[[ 14  14  28   8  -2]
 [  1  -3   2 -16 -11]
 [-48  -2 -33  28 -16]] ==> -33

[[ 17 -54   1 -17  20   1  -6]
 [ 13 -30  48 -25  26  12 -33]
 [ 45 -21  -1  19 -23 -48  -9]] ==> -1

[[ -3  -8 -26  24]
 [ -3  14 -15  15]
 [  9   6 -39  28]] ==> -39

[[ 24  -8  39  20  -9]
 [ 28  20 -28 -26  40]
 [ 40  43  -2   3  -6]] ==> -2

[[ -6   0   0  30]
 [  9 -16   1  -5]
 [ 27 -46   8 -15]] ==> 8

[[ 2  4  2 26 29]
 [ 0 13 45  8  1]
 [-1  1 12 45 10]] ==> 12

[[ -3  46 -20  52]
 [ -2 -13   3 -13]
 [ -6  27 -15  33]] ==> -15
---
[[  1 -49  18 -48   3]
 [  6 -40  22 -51 -32]] ans = 3

[[-25 -21 -29 -21 -39 -15]
 [-23 -16 -15 -20 -31 -17]
 [-29 -15 -18 -21 -54 -12]] ans = -17

[[ 19  -7  21  20   3  21  51]
 [ -8  -4 -13 -16   7 -14  44]
 [ -1 -36   1   5  37   0  23]] ans = 44

[[-20   5  15 -13 -11]
 [-24  54  10  -9  53]
 [ -2  44 -25  12  49]] ans = 53

[[ 16 -10  -3 -15  -1 -10]
 [ 18 -11  11 -23 -11 -20]
 [ -5 -17   8 -39   8 -28]] ans = -20

[[  4 -12  15 -25  39 -46]
 [  2   2 -15  23 -44  44]
 [  0  -3   1   4 -13  23]] ans = 44

[[ 35   1  11  -8]
 [ 27 -27   4  -3]
 [  9 -52 -36  19]] ans = -3

[[39 -1  6  1 -2]
 [-6 -1 -3  5 -1]
 [ 7 -2  0  0  6]] ans = -1

[[ -2 -34 -12  -2  -9  -2]
 [  4  -9  16 -20 -18 -42]] ans = -2
---
[[4 6 5 5 5 5 5]
 [4 5 4 6 5 6 5]
 [4 6 4 5 5 5 5]
 [6 7 4 5 6 6 5]
 [4 5 5 6 6 4 5]
 [5 3 4 3 3 3 3]
 [3 6 5 4 5 5 5]
 [2 5 5 4 5 5 5]
 [3 6 5 4 5 6 5]] result: 5

[[ 28  43  33  20   9  26  19  18  44  18]
 [-38 -39   0 -17  -4  11  42  37 -21  15]
 [-41 -42  -1 -19  -5  10  43  38 -24  14]
 [-21 -14 -31 -31 -39 -36 -49 -48 -19 -41]
 [-25 -17 -31 -33 -42 -37 -48 -48 -20 -42]
 [-37 -38   2 -15  -2  13  45  40 -20  17]] result: 40

[[120  61 153 140 118 244]
 [ 86 143  96 135 181 244]
 [105 112 105 111 155 244]
 [ 72 116  67 152 157 244]
 [133  71 153 145 117 244]
 [112  88 177 111 157 244]
 [ 87  95  59 148 169 244]
 [113  94  73 195 130 244]
 [106  83  66 172 106 244]
 [ 84 122 131 135 160 244]] result: 135

[[3 3 2 3 3 3 7 2 4 2 3 4 6 3 3]
 [2 3 3 3 3 3 6 2 3 2 3 4 5 3 3]
 [2 3 2 4 3 3 7 2 4 1 3 4 6 3 3]
 [3 3 2 3 3 3 8 2 4 2 3 3 6 3 3]
 [2 3 3 3 3 4 3 2 3 3 3 3 4 3 3]
 [2 3 3 3 3 3 5 2 3 3 3 4 4 3 3]] result: 4

[[6 6 6 6 1 6 2 5 6 1]
 [6 6 6 6 1 6 2 5 6 2]
 [2 2 2 2 5 2 5 2 2 6]
 [2 2 2 2 5 2 5 2 2 6]
 [1 1 1 1 7 1 6 1 1 8]
 [6 6 6 6 2 5 2 5 6 1]
 [2 2 2 2 6 2 5 2 2 6]
 [2 1 1 1 6 1 6 2 2 7]
 [5 6 6 6 2 5 2 5 6 2]
 [2 2 2 2 5 2 5 2 2 6]
 [5 5 6 6 2 6 2 5 6 2]] result: 5

[[ -67   81   80 -123 -236  169  295 -126  106  -89  -51]
 [  68 -328  237  -48  124  217  328 -327 -122 -298  261]
 [-127   59  444  140   33  318  277 -129    4 -525  264]
 [-163  482 -141 -187 -553   63  182  118  328  204 -390]
 [ -74 -115  395  -82 -121  420  563 -369   21 -493  233]
 [-215  577   41   89 -320   49  -47  294  273    7 -217]
 [  21  -51    0 -112  -92   80  175 -120   30    2  -11]
 [-122  351   51  163  -59  -22 -150  260  117  -15  -62]] result: 117

[[7 3 3 3 3 3 2 7 3 7 7 3 6 7 3 7]
 [5 6 6 6 6 6 6 5 6 5 5 6 5 5 6 5]
 [8 2 2 2 2 2 1 9 2 9 8 1 7 8 3 8]
 [6 5 5 5 5 5 5 6 5 6 5 5 5 5 5 6]
 [4 7 7 7 7 7 7 4 7 4 4 7 5 4 6 4]] result: 4

[[104 749 722 730 649 876 984 131 721 110 179]
 [522 143 133 127 138 307 268 644 109 651 627]
 [430 239 235 222 236 390 400 518 216 531 557]
 [233 545 528 526 486 682 752 282 522 274 330]
 [439 281 268 259 257 443 427 531 256 525 526]
 [545 129 117 111 122 299 244 671  94 673 638]
 [334 401 387 384 362 546 580 409 373 408 437]
 [455 265 253 239 246 430 407 543 244 536 538]
 [430 273 267 249 263 433 430 506 258 507 532]
 [574  62  55  47  70 229 174 709  26 722 688]
 [368 421 401 391 372 585 580 434 403 410 423]] result: 403

[[85 93 21 72 18 24 73 19 26 64 24]
 [39 34 64 23 63 60 21 43 60 26 62]
 [42 41 56 26 57 57 26 39 57 28 54]
 [55 54 50 40 48 48 38 35 48 39 50]
 [65 70 36 51 36 39 52 28 40 47 37]
 [65 68 39 50 38 40 50 29 41 47 40]] result: 41
---
array([ 50,  74,  90, 202, 124]) 202

array([[ 64, 208,  97, 197,  75, 179, 157],
       [175,  40, 120, 102, 178,  88, 132]]) 88

array([6227, 2902, 8689, 7232]) 8689

array([[  3, -25, -22,   0],
       [-15, -20, -36, -17],
       [ 27, -11, -32,  17]]) -32

array([  5, 435, 885, 341, 505]) 341

array([-23, -38, -27, -33,  49, -37,  -1]) -37

array([[8, 7, 0, 0, 7],
       [2, 3, 2, 2, 3]]) 2

array([[131, 163,  92,  29],
       [ 99, 203, 149,  84]]) 149

array([[5690, 4261, 5833, 6075, 6886, 5235],
       [9492, 6433, 9190, 2628, 5142, 6888]]) 5142
---
[[-38 -49  -8  32  18]
 [-31 -14 -15 -28  13]
 [-18 -28   0 -22   6]]	-15, 32

[ 16 -32  -7  -2 -15  27  40]	-2, 40

[ 10 -51 -18 -16 -27]	-18, 10

[ -1 -21  41 -18  18]	41, 41

[ 13 -17   0 -25 -52  -5  20]	-25, 20

[ -3  54  11 -18  18 -14  43]	-18, 54

[-5 53 14 -8 55]	14, 55
---
Q:
[[-20  -1  -7  -5]
 [ -4  41   7  40]]
A: 41

Q: [-13   3 -17  13  35 -54]
A: 3

Q:
[[  5   1 -12   0]
 [-11   4 -46  -2]
 [ 14  22  41  -6]]
A: 22

Q: [-53   8 -17   5 -15]
A: 8

Q:
[[  1  -1  39 -21 -16  18]
 [ -4   7  15 -19 -17  19]]
A: 7

Q: [  8 -47   5   3  41   0 -10]
A: -47

Q:
[[-14 -28  18  13  25]
 [  0  11   5   3  46]
 [  7 -31  25 -31 -40]]
A: -31
---
[41, -23, 34, 39] >> 41

[[-16, 41, 3, 14, -22, 38, 4],
 [-1, -53, 0, 21, 28, -46, 4]] >> 21

[[-8, 41, -4, 4],
 [43, -18, 45, 38],
 [44, -7, 49, 41]] >> 44

[15, 40, -33, 47, -7, -50] >> -33

[49, -39, 45, -22, -28, 1] >> 45

[[-1, -3, 1, -2, -3, 6],
 [13, 42, 18, 16, -5, 8]] >> 18

[28, -49, 27, 14, 43] >> -49

[13, 15, -44, -51] >> 13

[[9, 8, 39, 44, -43],
 [-32, -1, -44, -23, 45],
 [47, -5, 42, 0, -40]] >> -5

[[3, -2, 6, 0],
 [2, -9, 43, -4]] >> 2
